Below is a small trained network, with its code and all its weights. Each question gives an input and a class and asks what happens when units are switched off, that is, made to give their printed mean instead of their output.

import numpy as np


def w(rows, s, z=0):
    codes = np.array(rows[::2]) - 128.0
    scale = np.full(codes.shape[1], s)
    scale[-1] = z or s
    return codes * scale


def f(y):
    return np.maximum(y, 0)


def log_softmax(a):
    a = a - a.max(-1, keepdims=True)
    return a - np.log(np.exp(a).sum(-1, keepdims=True))


def net(x, mask):
    res = np.array(x, float).reshape(1, 8) / 4 @ E
    y = f(res @ A[0][:, :-1].T + A[0][:, -1])
    res = res + np.where(mask, y, B[0][:, -1]) @ B[0][:, :-1]
    return log_softmax(res[-1] @ U[:, :-1].T + U[:, -1])


A, B = {}, {}
E = w([
[94,63,110,173,91,176,208,161,150],'x0',
[62,106,243,116,96,161,106,90,62],'x1',
[120,103,92,215,76,104,147,107,172],'x2',
[56,214,167,165,69,95,189,126,83],'x3',
[19,133,55,43,174,90,154,78,83],'x4',
[138,128,209,99,183,125,172,254,95],'x5',
[62,101,122,99,197,94,27,143,242],'x6',
[126,219,134,98,105,240,80,148,173],'x7',
],0.0094)
A[0] = w([
[126,185,133,128,99,60,104,133,114,103],'n1',
[165,149,137,72,140,188,110,103,179,43],'n2',
[217,102,76,188,128,128,162,133,84,114],'n3',
[85,156,150,150,169,169,170,201,149,142],'n4',
[139,107,126,98,127,132,167,113,80,103],'n5',
[138,205,163,37,172,196,118,154,137,95],'n6',
[198,117,88,173,127,130,101,136,95,147],'n7',
[148,158,122,147,171,76,115,82,88,107],'n8',
[176,58,175,205,125,200,89,90,177,140],'n9',
[9,169,167,162,71,167,178,72,83,181],'n10',
[83,120,57,123,160,99,135,182,135,115],'n11',
[56,100,182,38,212,90,161,124,77,124],'n12',
[135,103,13,109,166,61,103,95,190,148],'n13',
[21,157,79,140,52,114,144,55,85,130],'n14',
[114,163,122,119,121,185,107,131,101,73],'n15',
[154,176,156,40,95,212,60,142,138,174],'n16',
[130,160,152,148,193,7,68,89,154,190],'n17',
[215,112,103,147,66,116,169,160,108,62],'n18',
[161,155,121,76,101,192,91,116,133,150],'n19',
[118,83,177,72,110,98,113,155,71,31],'n20',
[137,84,92,122,144,115,165,203,105,193],'n21',
[117,91,94,165,116,145,64,127,127,69],'n22',
[131,124,90,161,163,162,72,97,189,73],'n23',
[145,174,98,82,135,176,92,165,101,87],'n24',
[112,89,128,87,183,66,110,130,92,123],'n25',
[91,107,128,49,194,92,131,140,106,151],'n26',
[192,121,132,118,75,200,164,166,130,156],'n27',
[178,133,160,186,75,119,168,201,109,170],'n28',
[153,164,117,92,144,159,128,153,132,114],'n29',
[58,155,197,127,105,167,200,236,116,83],'n30',
[127,166,146,154,97,106,93,143,174,63],'n31',
[134,149,31,87,159,126,154,158,192,183],'n32',
[224,88,107,157,125,95,111,86,181,235],'n33',
[64,137,132,123,63,132,129,38,99,92],'n34',
[120,128,155,145,78,136,164,196,138,14],'n35',
[103,95,178,79,145,116,108,192,59,104],'n36',
[235,116,102,210,87,118,163,112,102,88],'n37',
[75,105,161,109,91,179,137,172,147,117],'n38',
[134,107,164,115,63,92,21,83,169,148],'n39',
[136,146,105,143,161,172,113,131,101,4],'n40',
],0.011,0.0031)
B[0] = w([
[162,153,208,152,138,124,140,69,136,166],'n1',
[143,149,59,139,141,163,93,172,106,180],'n2',
[182,77,106,70,94,137,213,187,136,224],'n3',
[63,143,130,163,161,137,160,150,84,191],'n4',
[164,99,133,143,114,128,95,119,118,178],'n5',
[152,181,100,149,156,177,106,153,60,221],'n6',
[156,137,144,82,130,165,160,148,171,191],'n7',
[161,140,157,103,145,118,137,62,166,177],'n8',
[86,56,97,151,80,205,72,179,170,218],'n9',
[166,114,79,214,55,30,82,64,67,241],'n10',
[66,143,101,93,195,81,184,92,116,191],'n11',
[156,70,155,75,184,103,32,99,31,248],'n12',
[32,154,132,71,176,50,194,154,189,253],'n13',
[190,99,25,159,92,1,116,36,132,229],'n14',
[164,152,84,141,158,134,137,85,81,164],'n15',
[159,223,110,157,124,164,89,163,90,227],'n16',
[149,158,198,98,161,147,139,50,184,217],'n17',
[198,95,150,82,93,156,196,140,90,213],'n18',
[161,207,72,131,92,134,101,160,126,191],'n19',
[122,69,146,102,111,114,104,98,122,184],'n20',
[96,102,184,103,140,147,180,145,108,208],'n21',
[78,111,107,133,104,140,104,135,208,163],'n22',
[53,139,94,123,139,144,106,177,211,193],'n23',
[130,204,98,128,165,179,115,111,84,183],'n24',
[139,81,167,61,208,134,66,96,146,207],'n25',
[145,125,123,68,181,106,55,126,120,222],'n26',
[136,152,155,135,43,168,171,184,80,217],'n27',
[130,95,210,137,94,158,225,162,83,237],'n28',
[114,202,125,118,146,139,151,145,126,170],'n29',
[48,120,206,225,101,90,113,146,28,234],'n30',
[108,141,157,149,113,170,139,87,160,163],'n31',
[71,168,53,103,143,98,208,126,121,221],'n32',
[125,91,119,106,114,173,169,130,210,224],'n33',
[195,133,55,175,58,57,98,36,167,202],'n34',
[86,103,182,188,103,94,179,175,130,180],'n35',
[121,86,162,112,127,159,79,130,63,209],'n36',
[217,73,146,80,67,156,204,136,133,237],'n37',
[66,143,133,157,105,107,83,180,96,178],'n38',
[160,128,144,180,122,129,60,123,220,206],'n39',
[133,145,109,118,125,118,120,179,120,141],'n40',
],0.0077,0.014)
U = w([
[22,141,54,59,243,44,216,113,179,118],'0',
[121,45,170,47,220,107,37,94,64,99],'1',
[34,91,212,254,110,110,163,151,55,94],'2',
[208,60,136,105,79,182,233,149,128,166],'3',
[147,189,233,146,182,123,135,28,226,159],'4',
[59,61,67,161,118,186,73,142,253,81],'5',
[134,246,62,154,155,202,96,141,82,245],'6',
[169,92,42,198,87,4,115,23,113,113],'7',
],0.0072,0.0011)

Each question gives the input, the list of numbers given to net, and the class t.
The units are the neurons (one row each of A and B). Each row of codes is followed by its name. A weight is (code - 128) times the scale printed after its matrix; where a second scale follows, it is the last column's (A, B and U).
mask holds one flag per neuron, in row order. A switched-off neuron (its flag False) gives its mean, the last column of its row in B, instead of its output. The means were averaged over made-up inputs and are rounded, as every weight is.
A unit's drop is (log p(t) with every unit on - log p(t) with that unit switched off) / (log p(t) with every unit on - log p(t) with every unit switched off).
The circuit of an input: a set's keep is (log p(t) with only the set's units on - log p(t) with every unit switched off) / (log p(t) with every unit on - log p(t) with every unit switched off). Starting from the 12 units with the biggest drops (on a tie, the unit counted first), units are removed one at a time, each time the one whose removal leaves the highest keep (on an exact tie, the one counted first), for as long as the keep stays at least 0.8.
units of the circuit, in order: the units of the circuit, biggest drop first
unit that matters most: the unit with the biggest drop
top k neurons: the k neurons with the biggest drops, biggest first
drop of u: that unit's drop, to one decimal
input [3,2,-3,3,4,5,3,3], class 1: units of the circuit, in order -> n12
input [-6,1,4,-2,1,-1,8,-3], class 0: top 2 neurons -> n13, n23
input [3,2,-1,3,2,2,-1,8], class 6: top 2 neurons -> n16, n6
input [7,-6,7,3,2,-4,-5,0], class 3: top 4 neurons -> n37, n3, n18, n28
input [-8,6,7,-3,1,0,-2,-6], class 4: top 2 neurons -> n17, n10
input [-6,3,-8,3,-1,8,7,7], class 6: top 2 neurons -> n16, n6
input [-1,8,2,3,6,3,-1,-7], class 7: top 3 neurons -> n10, n14, n34
input [1,2,-7,-7,4,-8,-1,1], class 6: units of the circuit, in order -> n16, n19
input [4,-7,8,5,-1,8,8,5], class 2: top 2 neurons -> n30, n35
input [8,-6,-2,3,3,-2,-3,5], class 7: top 2 neurons -> n14, n10
input [0,-2,3,1,8,5,3,8], class 6: top 3 neurons -> n6, n16, n24
input [0,7,3,-8,8,-7,1,7], class 7: top 2 neurons -> n14, n34
input [1,4,7,3,5,5,5,4], class 7: top 3 neurons -> n10, n14, n28
input [1,3,1,-5,1,7,-6,8], class 6: units of the circuit, in order -> n16
input [-8,-6,6,8,-5,-3,7,8], class 4: top 2 neurons -> n17, n1
input [-6,-8,-5,1,3,1,-5,-6], class 0: top 2 neurons -> n13, n32
input [-3,-2,4,-2,2,-6,2,8], class 5: top 4 neurons -> n23, n39, n22, n13
input [1,4,1,6,5,3,8,7], class 7: top 2 neurons -> n10, n14
input [4,-6,8,-3,3,-8,-6,2], class 3: drop of n37 -> 0.8
input [8,8,-7,3,-2,6,7,-8], class 1: drop of n12 -> 2.1
input [-2,-4,-1,4,-4,-5,4,1], class 5: unit that matters most -> n23
input [8,-3,6,-1,-3,4,1,5], class 2: drop of n30 -> 0.2
input [-7,-5,-6,-1,0,-8,5,2], class 0: drop of n13 -> 1.3
